Below are the code and all the weights of a small trained network. Each question names an input and a class and asks about switching units off, where a switched-off unit gives its printed mean instead of its output.

import numpy as np


def w(rows, s, z=0):
    codes = np.array(rows[::2]) - 128.0
    scale = np.full(codes.shape[1], s)
    scale[-1] = z or s
    return codes * scale


def norm(h):
    return h / np.sqrt((h * h).mean(-1, keepdims=True) + 1e-5)


def f(y):
    return y / 2 * (1 + np.tanh(0.7978845608 * (y + 0.044715 * y**3)))


def log_softmax(a):
    a = a - a.max(-1, keepdims=True)
    return a - np.log(np.exp(a).sum(-1, keepdims=True))


def net(x, mask):
    res = np.array(x, float).reshape(1, 7) / 4 @ E
    u = 0
    for l in range(2):
        y = f(norm(res) @ A[l][:, :-1].T + A[l][:, -1])
        res = res + np.where(mask[u : u + 7], y, B[l][:, -1]) @ B[l][:, :-1]
        u += 7
    return log_softmax(norm(res)[-1] @ U[:, :-1].T + U[:, -1])


A, B = {}, {}
E = w([
[82,187,89,99,205,158],'x0',
[21,48,94,178,122,176],'x1',
[126,129,131,125,136,128],'x2',
[123,145,225,120,112,229],'x3',
[14,178,184,63,57,49],'x4',
[127,127,128,128,127,131],'x5',
[130,65,92,4,128,167],'x6',
],0.0026)
A[0] = w([
[65,168,199,133,85,73,142],'0.n0',
[177,14,189,159,75,46,70],'0.n1',
[240,104,57,205,135,208,2],'0.n2',
[43,169,112,64,251,160,181],'0.n3',
[243,206,179,69,172,66,73],'0.n4',
[183,3,199,139,11,91,177],'0.n5',
[148,185,129,246,112,89,91],'0.n6',
],0.0045,0.0039)
B[0] = w([
[149,121,132,154,189,155,185],'0.n0',
[93,173,73,88,153,139,156],'0.n1',
[163,123,139,118,187,158,163],'0.n2',
[172,212,89,155,107,167,204],'0.n3',
[161,89,100,173,14,157,181],'0.n4',
[112,253,71,128,177,193,253],'0.n5',
[111,129,176,151,174,131,164],'0.n6',
],0.0057,0.0029)
A[1] = w([
[146,147,207,134,129,201,170],'1.n0',
[148,150,158,114,82,64,215],'1.n1',
[135,83,86,2,118,169,134],'1.n2',
[14,57,77,182,132,189,96],'1.n3',
[146,111,51,142,156,28,181],'1.n4',
[159,133,84,148,162,202,252],'1.n5',
[44,167,177,81,83,81,139],'1.n6',
],0.0064,0.0023)
B[1] = w([
[70,72,119,82,97,107,184],'1.n0',
[147,106,96,168,140,197,147],'1.n1',
[99,155,207,254,155,118,175],'1.n2',
[244,163,157,111,83,140,177],'1.n3',
[50,96,205,57,81,184,177],'1.n4',
[102,118,102,110,121,52,254],'1.n5',
[197,34,56,135,190,74,151],'1.n6',
],0.0082,0.0053)
U = w([
[201,13,73,110,255,89,141],'0',
[247,163,144,128,34,182,134],'1',
[62,170,237,246,189,129,122],'2',
[18,81,178,17,62,158,102],'3',
[96,141,91,124,114,99,202],'4',
[96,248,51,87,158,148,92],'5',
[110,125,116,130,125,118,189],'6',
[151,155,166,71,202,191,1],'7',
],0.0088,0.0079)

Each question gives the input, the list of numbers given to net, and the class t.
The units are the neurons (one row each of A and B). Each row of codes is followed by its name. A weight is (code - 128) times the scale printed after its matrix; where a second scale follows, it is the last column's (A, B and U).
mask holds one flag per neuron, layer by layer. A switched-off neuron (its flag False) gives its mean, the last column of its row in B, instead of its output. The means were averaged over made-up inputs and are rounded, as every weight is.
A unit's drop is (log p(t) with every unit on - log p(t) with that unit switched off) / (log p(t) with every unit on - log p(t) with every unit switched off).
The circuit of an input: a set's keep is (log p(t) with only the set's units on - log p(t) with every unit switched off) / (log p(t) with every unit on - log p(t) with every unit switched off). Starting from the 12 units with the biggest drops (on a tie, the unit counted first), units are removed one at a time, each time the one whose removal leaves the highest keep (on an exact tie, the one counted first), for as long as the keep stays at least 0.8.
circuit, biggest first: the units of the circuit, biggest drop first
unit that matters most: the unit with the biggest drop
k most important neurons: the k neurons with the biggest drops, biggest first
k most important neurons of layer l: the k neurons of layer l with the biggest drops, biggest first
input [-8,-3,-7,7,4,-5,-3], class 5: 3 most important neurons -> 0.n5, 1.n4, 0.n1
input [-3,-1,-4,0,-3,-5,1], class 4: unit that matters most -> 1.n5
input [-6,-5,-6,7,4,-6,-1], class 3: 3 most important neurons -> 1.n0, 0.n3, 1.n3
input [6,6,-2,-7,4,1,-3], class 3: 4 most important neurons -> 1.n4, 0.n5, 0.n4, 1.n2
input [1,8,-7,-8,7,0,-3], class 1: circuit, biggest first -> 1.n3, 1.n5
input [5,-3,1,-8,8,7,1], class 0: 4 most important neurons of layer 1 -> 1.n6, 1.n1, 1.n0, 1.n5
input [7,-2,-4,7,-5,7,3], class 3: 3 most important neurons of layer 0 -> 0.n5, 0.n1, 0.n0
input [-8,-7,-6,-4,-4,-6,7], class 5: circuit, biggest first -> 0.n5, 1.n3
input [7,-4,-6,-8,3,-1,7], class 3: 2 most important neurons of layer 1 -> 1.n4, 1.n3
input [-7,-4,-4,-6,-5,0,-5], class 5: 3 most important neurons of layer 1 -> 1.n2, 1.n0, 1.n6
input [2,7,5,-7,8,2,-5], class 0: circuit, biggest first -> 1.n6, 0.n5
input [6,-2,-5,-7,-1,-3,7], class 2: 2 most important neurons -> 1.n2, 0.n5
input [-3,8,7,1,-6,-5,3], class 1: 2 most important neurons -> 1.n3, 1.n6
input [2,3,4,-8,1,-6,8], class 2: 2 most important neurons -> 1.n2, 1.n0
input [-4,1,6,-8,-5,-3,-1], class 3: circuit, biggest first -> 1.n4
input [5,-3,-2,5,6,2,3], class 0: 3 most important neurons -> 1.n6, 0.n5, 1.n4
input [8,-4,-1,8,-8,-3,2], class 0: 2 most important neurons -> 1.n4, 0.n5
input [2,-8,4,-2,-4,-1,-5], class 1: 2 most important neurons -> 0.n4, 1.n2
input [3,6,5,-4,5,3,2], class 1: 2 most important neurons -> 1.n3, 0.n5
input [5,-4,1,-4,7,0,3], class 0: circuit, biggest first -> 1.n6
input [6,5,5,3,6,-5,4], class 0: 4 most important neurons -> 1.n6, 0.n5, 1.n4, 0.n4
